The rows lie along a hidden order. The number after each row says roughly how far along it the row is, from 0 to 10. A new part has a new order.
In the rows, zero is written as 128.
[125 160 123 105 113 112 147 137 134 122 118  61  86 102 149 141 132 163
 134 117 201 178 128 135 124 104 127 133 128 122 119 132 108 175 149 129
 117 117 194 174  76  77 132 123 160 128 113 164 134 117 163 133 129 121
 133 130 144 137 143 122 128 160 135 124 136 119 116 113 123 209 148 124
  74 157 123 156  75 104 115 128 108 171 141 119 106 122 125 117 106 118
 123 143 125 118 124 160  84 153 122 142 114 200 167 143 140 136 127 153
 137] => 5
[130 106 158 118 118 140 170 134 105 131 102  68 117 111 125 129 118 106
  96 130  80 127 103 106  97 124 150 148  90 117 134 143 157  62 100 124
 124 116 160 134 108 143 124 123 133 126  72  85  89 126 220 111 122 136
 131 156 135 163 139 100 114 173 156 123 148 124 143 118 136 225 144 124
 172 141  97  85 126  90 141 160 171 129 135 115 237 149 120 167 113 143
 123  83 128 129 133 153 112 113 138 120 105 167  76  93 103 118 120 134
 125] => 2
[137 125 103 113 157 146 101 119 122 128 171 120 111 121 121 135 141 132
 162 129 149 149 124 130 154 146 106 125 138 127 136 107 153 162 148 132
 117 120  81 107 170 105 130 134 180 115 166 199 160 139  97 142 123 127
 129 110 115 132  48 149 139  65 103 147 136 181  98 143 130  31 111 132
 121 112  86 187 180 124 123 113  98 122 143 118  62 108 110  99 114 188
 123 141 118 117  93 128 126 118 111 137 146  39 160 130 153 152 148 130
 143] => 3
[131 162 153 105 137  81  70 153 171 123 123 114 118 103 145 129 156 159
 138 121 184 175 159 148 153 126  98 125 141 141 107 106 110 194 179 140
 115 141 135 144 109 106 135 114 174 134 146 166 159 134 129 146 141 108
 131 104 141  91 126 130 139 141 135 123  93 130 114 117 118 144 145 117
  63 142 166 157  95  90 121 106  92 137 114 166   8 107 111 106 137 108
 115 155 132 122 112 125 116 155 120 135 129  88 176 177 130 137 150 126
 134] => 10
[111 144  46 126  94 137 178  94 114 124 128  80  97 112 137 150 105 143
 133 124 175 135 117 128 116 101 155 132 128 114 133 156 103 152 122 116
 131 110 200 157  84  81 129 139 101 123 108 139 123 100 122 123 121 131
 129 144 132 152 127 127 120 157 105 129 147 120 125 124 128 197 132 136
 107 145 117 153 106 173 108 127 118 168 164  95 157 134 143 127  76 115
 143 138 119 120 145 161  98 136 120 140 115 255 151 125 157 130  96 170
 136] => 0
[141 116 180  86 130 145 143 147 119 119 120  17  96  85 118 134 142 135
 103 126 123 182  91 121 126 130 122 167 110 119 126 127 195 152 134 131
 110 108 170 126 105 100 130 125 238 108 104 164 120 133 255 128 125 129
 141 134 138 156 107 101 127 177 159 128 141 136 115 114 140 203 152 124
 130 140  90 152 126  61 144 159 134 135 139 107 138 121 107 118 113 213
 119 122 126 118 108 161  77 111 121 130  98 132 131 110 120 144 145 141
 139] => 2
[150 124 176  86 134 148 148 152 120 115 122  21 103  87 115 133 140 140
 118 126 130 191  96 125 126 131 112 180 123 119 121 121 188 165 138 132
 108 105 150 119 113 113 131 127 255 101 115 185 125 132 252 129 127 131
 143 135 138 146 100 108 130 139 155 125 135 142 113 113 139 221 153 125
 129 145 106 152 128  69 140 155 122 136 136 103 122 112 111 132 121 205
 121 128 129 114  99 161  79 112 118 134 104 119 144 117 120 143 145 133
 140] => 3
[125 129 185 101 112 117 153 142 125 128  85  75 113 102 138 129 127 138
  84 125 128 141 121 116 105 121 144 136 102 124 128 139 144 116 128 127
 117 124 178 145  92 126 128 109 133 134  74  86 107 127 203 118 126 126
 132 149 144 149 171  97 117 202 170 118 139  94 141 113 130 252 148 120
 127 144 103  94  99  59 136 151 152 134 126 127 189 145 115 151 116 119
 117 105 131 132 137 149  96 131 144 125 104 192 104 114 101 113 127 130
 122] => 4
[131 142 120 113 146 122  93 130 140 125 149 146 114 122 135 135 144 144
 171 125 174 153 144 150 163 130 103 113 151 135 127 104 125 180 167 133
 118 132  98 132 141  99 132 125 158 125 171 188 165 137  62 150 127 121
 125  99 130 117  98 154 141  84  99 134 124 147 102 133 122  37 123 127
  94 127 108 179 126 134 115  97  76 134 136 135   7 107 113  87 113 141
 121 155 122 119 106 119 130 136 119 140 155  66 179 157 153 143 142 134
 139] => 7
